Here is a tiny trained network, its code and every weight. The questions are about switching its units off for an input and a class, where a switched-off unit gives its printed mean instead of its output.

import numpy as np


def w(rows, s, z=0):
    codes = np.array(rows[::2]) - 128.0
    scale = np.full(codes.shape[1], s)
    scale[-1] = z or s
    return codes * scale


def norm(h):
    return h / np.sqrt((h * h).mean(-1, keepdims=True) + 1e-5)


def f(y):
    return y / 2 * (1 + np.tanh(0.7978845608 * (y + 0.044715 * y**3)))


def log_softmax(a):
    a = a - a.max(-1, keepdims=True)
    return a - np.log(np.exp(a).sum(-1, keepdims=True))


def net(x, mask):
    res = np.array(x, float).reshape(1, 5) / 4 @ E
    u = 0
    for l in range(3):
        y = f(norm(res) @ A[l][:, :-1].T + A[l][:, -1])
        res = res + np.where(mask[u : u + 10], y, B[l][:, -1]) @ B[l][:, :-1]
        u += 10
    return log_softmax(norm(res)[-1] @ U[:, :-1].T + U[:, -1])


A, B = {}, {}
E = w([
[124,136,125,131,133,127,127,138,125,140,121,139],'x0',
[85,179,62,123,222,92,246,122,112,89,140,80],'x1',
[154,165,172,55,175,86,80,119,31,132,174,127],'x2',
[33,76,237,74,128,167,139,174,149,158,121,76],'x3',
[123,136,120,119,135,119,99,122,144,125,120,102],'x4',
],0.013)
A[0] = w([
[194,177,139,32,153,85,119,119,120,109,156,190,9],'L0N0',
[150,148,174,129,139,84,188,121,124,126,142,147,85],'L0N1',
[82,66,145,110,120,183,79,189,107,169,141,108,66],'L0N2',
[15,81,172,74,140,114,181,158,143,129,114,106,2],'L0N3',
[42,106,87,164,167,124,161,92,220,102,82,187,100],'L0N4',
[159,162,87,154,93,130,43,106,125,127,123,140,94],'L0N5',
[207,123,99,116,72,173,106,55,126,145,125,234,53],'L0N6',
[164,44,135,193,46,160,83,122,255,185,77,183,182],'L0N7',
[195,165,119,182,128,123,145,176,146,119,97,147,101],'L0N8',
[164,157,220,115,89,127,36,118,119,131,164,192,40],'L0N9',
],0.0083,0.0036)
B[0] = w([
[144,171,88,133,184,254,84,123,151,187,164,127,167],'L0N0',
[38,152,110,150,144,97,22,118,167,115,84,95,135],'L0N1',
[137,146,168,92,116,87,233,78,116,208,74,205,177],'L0N2',
[134,206,115,120,114,173,72,254,125,129,209,98,188],'L0N3',
[182,103,127,181,100,130,141,163,205,142,154,103,182],'L0N4',
[97,70,51,176,123,175,114,151,97,140,165,59,175],'L0N5',
[131,109,76,167,113,147,17,155,135,98,122,70,188],'L0N6',
[11,203,161,135,210,131,75,43,54,33,177,163,253],'L0N7',
[95,90,124,146,106,88,95,126,97,92,68,104,153],'L0N8',
[220,82,69,138,102,106,185,177,225,222,133,46,197],'L0N9',
],0.0076,0.012)
A[1] = w([
[137,150,118,187,111,83,183,165,238,83,151,116,103],'L1N0',
[178,33,173,76,95,73,156,186,157,215,111,95,8],'L1N1',
[183,93,49,198,118,50,145,95,179,98,70,151,91],'L1N2',
[162,211,122,57,223,94,160,116,21,132,155,131,20],'L1N3',
[99,96,183,137,103,124,150,102,188,116,63,197,12],'L1N4',
[255,123,80,150,91,57,105,99,108,141,89,141,81],'L1N5',
[223,109,169,92,173,137,62,120,94,177,132,119,106],'L1N6',
[156,148,9,185,162,87,102,52,94,118,146,139,163],'L1N7',
[112,102,194,106,165,157,147,15,218,200,104,178,106],'L1N8',
[187,66,155,24,40,82,159,112,145,182,87,154,5],'L1N9',
],0.0095,0.0025)
B[1] = w([
[218,137,114,60,78,129,145,133,129,147,58,127,174],'L1N0',
[140,43,66,78,114,121,186,34,101,162,105,176,165],'L1N1',
[89,218,200,2,76,48,149,95,106,162,88,147,182],'L1N2',
[85,105,169,184,74,161,22,60,126,36,149,148,192],'L1N3',
[94,197,168,76,159,142,66,199,162,133,210,123,139],'L1N4',
[47,155,247,131,179,195,143,251,130,169,195,28,172],'L1N5',
[143,136,73,117,130,88,216,149,118,192,126,161,178],'L1N6',
[152,59,129,149,138,158,134,125,179,68,59,217,247],'L1N7',
[115,211,123,78,113,85,131,147,40,135,146,94,157],'L1N8',
[91,89,48,113,138,85,103,54,94,107,73,206,152],'L1N9',
],0.0092,0.013)
A[2] = w([
[178,112,127,104,81,71,177,101,86,175,116,89,59],'L2N0',
[60,127,113,131,106,176,177,144,166,141,126,64,88],'L2N1',
[128,98,179,117,148,83,159,145,115,182,94,124,55],'L2N2',
[101,200,127,123,114,172,105,164,127,115,161,41,195],'L2N3',
[166,97,113,121,156,122,110,99,95,115,135,167,104],'L2N4',
[191,110,105,171,129,188,152,209,202,194,166,72,55],'L2N5',
[135,157,122,115,111,148,245,152,186,119,80,116,52],'L2N6',
[136,125,108,130,97,135,175,162,139,107,160,111,60],'L2N7',
[184,124,95,141,137,140,124,205,107,153,146,116,56],'L2N8',
[87,176,224,136,146,85,115,114,79,101,194,79,2],'L2N9',
],0.012,0.0043)
B[2] = w([
[151,104,132,114,140,162,130,71,42,71,123,168,186],'L2N0',
[143,124,140,147,147,120,70,120,108,156,161,129,170],'L2N1',
[169,105,119,144,154,96,89,57,139,88,127,126,155],'L2N2',
[126,87,170,140,93,138,151,140,108,184,157,129,254],'L2N3',
[71,90,176,188,168,93,140,123,158,149,131,115,166],'L2N4',
[149,48,113,183,249,101,92,182,202,177,202,25,233],'L2N5',
[170,130,71,134,170,107,193,189,135,175,143,98,212],'L2N6',
[121,102,112,168,101,122,87,147,166,153,106,115,135],'L2N7',
[154,119,104,151,118,82,145,149,159,139,182,57,172],'L2N8',
[123,209,153,63,31,145,149,214,121,144,105,109,234],'L2N9',
],0.013,0.0088)
U = w([
[121,99,127,218,141,149,48,34,151,4,95,193,194],'0',
[176,57,112,188,189,114,125,194,187,204,185,61,210],'1',
[84,194,219,80,31,161,101,179,91,144,168,124,217],'2',
[164,80,126,59,132,102,152,12,36,177,140,174,3],'3',
[226,163,78,82,124,79,220,147,179,104,24,155,9],'4',
],0.014,0.0016)

Each question gives the input, the list of numbers given to net, and the class t.
The units are the neurons (one row each of A and B). Each row of codes is followed by its name. A weight is (code - 128) times the scale printed after its matrix; where a second scale follows, it is the last column's (A, B and U).
mask holds one flag per neuron, layer by layer. A switched-off neuron (its flag False) gives its mean, the last column of its row in B, instead of its output. The means were averaged over made-up inputs and are rounded, as every weight is.
A unit's drop is (log p(t) with every unit on - log p(t) with that unit switched off) / (log p(t) with every unit on - log p(t) with every unit switched off).
The circuit of an input: a set's keep is (log p(t) with only the set's units on - log p(t) with every unit switched off) / (log p(t) with every unit on - log p(t) with every unit switched off). Starting from the 12 units with the biggest drops (on a tie, the unit counted first), units are removed one at a time, each time the one whose removal leaves the highest keep (on an exact tie, the one counted first), for as long as the keep stays at least 0.8.
units of the circuit, in order: the units of the circuit, biggest drop first
k most important neurons: the k neurons with the biggest drops, biggest first
k most important neurons of layer l: the k neurons of layer l with the biggest drops, biggest first
drop when u is switched off: that unit's drop, to one decimal
input [4,1,5,-7,7], class 0: 4 most important neurons	L1N7, L0N9, L1N3, L0N4
input [-8,1,-6,-7,3], class 4: 2 most important neurons	L1N2, L1N3
input [-4,0,-7,-3,-6], class 0: units of the circuit, in order	L0N7
input [6,6,2,-6,-6], class 0: 2 most important neurons	L1N7, L1N3
input [-1,-5,8,1,4], class 3: 2 most important neurons of layer 1	L1N1, L1N9
input [4,-5,1,1,-6], class 3: 3 most important neurons	L0N2, L0N9, L0N3
input [7,1,-5,-4,-5], class 4: 4 most important neurons	L0N4, L1N2, L1N3, L1N0
input [0,7,-5,0,2], class 4: 3 most important neurons	L1N2, L1N0, L1N5
input [-7,1,-8,-2,-6], class 4: 2 most important neurons of layer 1	L1N0, L1N3
input [4,0,-6,-8,4], class 0: 2 most important neurons of layer 0	L0N7, L0N9
input [-2,-2,-5,0,7], class 0: 3 most important neurons	L0N7, L1N5, L1N2
input [-8,-6,5,0,3], class 1: 2 most important neurons	L1N5, L2N5
input [-8,-2,4,1,6], class 3: 2 most important neurons	L1N1, L1N9
input [-8,2,8,-1,3], class 0: most important neuron	L1N3
input [8,5,8,1,5], class 2: 2 most important neurons	L2N9, L1N7
input [1,-1,6,2,-2], class 3: drop when L0N7 is switched off	1.6
input [3,-4,-2,5,7], class 2: drop when L0N7 is switched off	0.8
input [1,4,4,-7,8], class 0: drop when L1N7 is switched off	0.9
